Here is a tiny trained network, its code and every weight. The questions are about switching its units off for an input and a class, where a switched-off unit gives its printed mean instead of its output.

import numpy as np


def w(rows, s, z=0):
    codes = np.array(rows[::2]) - 128.0
    scale = np.full(codes.shape[1], s)
    scale[-1] = z or s
    return codes * scale


def f(y):
    return np.maximum(y, 0)


def log_softmax(a):
    a = a - a.max(-1, keepdims=True)
    return a - np.log(np.exp(a).sum(-1, keepdims=True))


def net(x, mask):
    res = np.array(x, float).reshape(1, 7) / 4 @ E
    y = f(res @ A[0][:, :-1].T + A[0][:, -1])
    res = res + np.where(mask, y, B[0][:, -1]) @ B[0][:, :-1]
    return log_softmax(res[-1] @ U[:, :-1].T + U[:, -1])


A, B = {}, {}
E = w([
[145,104,226,158],'x0',
[71,97,144,127],'x1',
[96,99,84,108],'x2',
[208,134,104,165],'x3',
[197,121,134,30],'x4',
[139,7,122,125],'x5',
[92,156,131,98],'x6',
],0.011)
A[0] = w([
[133,146,135,29,27],'N0',
[109,145,204,155,191],'N1',
[103,67,94,188,252],'N2',
[119,135,97,77,64],'N3',
[136,123,197,75,91],'N4',
[156,96,72,136,118],'N5',
[201,115,45,148,55],'N6',
[185,137,246,103,149],'N7',
[215,60,69,109,80],'N8',
[72,92,60,43,169],'N9',
[191,130,174,98,19],'N10',
[171,166,229,35,72],'N11',
[119,55,160,164,233],'N12',
[149,165,98,112,128],'N13',
[195,99,109,127,111],'N14',
[102,243,98,136,56],'N15',
[129,124,27,88,177],'N16',
[81,190,93,87,203],'N17',
[115,134,129,142,66],'N18',
[174,129,85,140,107],'N19',
[113,211,148,128,97],'N20',
[102,156,61,82,89],'N21',
[157,160,207,86,125],'N22',
],0.012,0.0033)
B[0] = w([
[84,124,108,109,191],'N0',
[152,131,119,235,215],'N1',
[139,100,211,98,255],'N2',
[92,131,156,108,168],'N3',
[92,117,102,141,179],'N4',
[208,96,188,58,195],'N5',
[237,95,110,108,218],'N6',
[93,34,69,167,227],'N7',
[144,79,124,74,252],'N8',
[95,125,200,97,251],'N9',
[101,107,107,117,179],'N10',
[39,101,37,111,220],'N11',
[116,84,196,187,242],'N12',
[144,162,149,131,179],'N13',
[146,60,112,125,203],'N14',
[153,240,133,197,247],'N15',
[138,120,187,67,238],'N16',
[91,255,205,124,238],'N17',
[137,134,139,121,141],'N18',
[165,134,127,137,182],'N19',
[126,157,117,188,214],'N20',
[113,198,186,76,205],'N21',
[74,91,57,162,196],'N22',
],0.0081,0.0086)
U = w([
[85,72,248,107,143],'0',
[83,174,202,2,45],'1',
[245,53,96,31,50],'2',
[147,215,102,188,152],'3',
[4,49,18,62,128],'4',
[125,66,199,181,252],'5',
],0.0082,0.0033)

Each question gives the input, the list of numbers given to net, and the class t.
The units are the neurons (one row each of A and B). Each row of codes is followed by its name. A weight is (code - 128) times the scale printed after its matrix; where a second scale follows, it is the last column's (A, B and U).
mask holds one flag per neuron, in row order. A switched-off neuron (its flag False) gives its mean, the last column of its row in B, instead of its output. The means were averaged over made-up inputs and are rounded, as every weight is.
A unit's drop is (log p(t) with every unit on - log p(t) with that unit switched off) / (log p(t) with every unit on - log p(t) with every unit switched off).
The circuit of an input: a set's keep is (log p(t) with only the set's units on - log p(t) with every unit switched off) / (log p(t) with every unit on - log p(t) with every unit switched off). Starting from the 12 units with the biggest drops (on a tie, the unit counted first), units are removed one at a time, each time the one whose removal leaves the highest keep (on an exact tie, the one counted first), for as long as the keep stays at least 0.8.
units of the circuit, in order: the units of the circuit, biggest drop first
k most important neurons: the k neurons with the biggest drops, biggest first
drop of u: that unit's drop, to one decimal
input [-2,-8,-5,-3,4,3,2], class 4: most important neuron => N11
input [0,0,6,-3,5,2,-3], class 1: units of the circuit, in order => N7, N1
input [-6,6,-2,-8,-4,3,-1], class 1: units of the circuit, in order => N7, N17
input [-5,4,4,6,0,-4,-6], class 2: units of the circuit, in order => N6, N5
input [0,-6,3,4,2,-2,8], class 3: units of the circuit, in order => N2, N15
input [2,-5,1,7,-3,-2,0], class 2: 2 most important neurons => N17, N6
input [6,7,1,7,0,-8,5], class 3: drop of N20 => 0.0
input [1,7,-8,-1,-3,6,8], class 5: drop of N8 => 0.1
input [-3,8,-2,7,8,-7,4], class 3: drop of N20 => 0.4
input [5,7,0,0,1,-7,-3], class 3: drop of N7 => -0.1
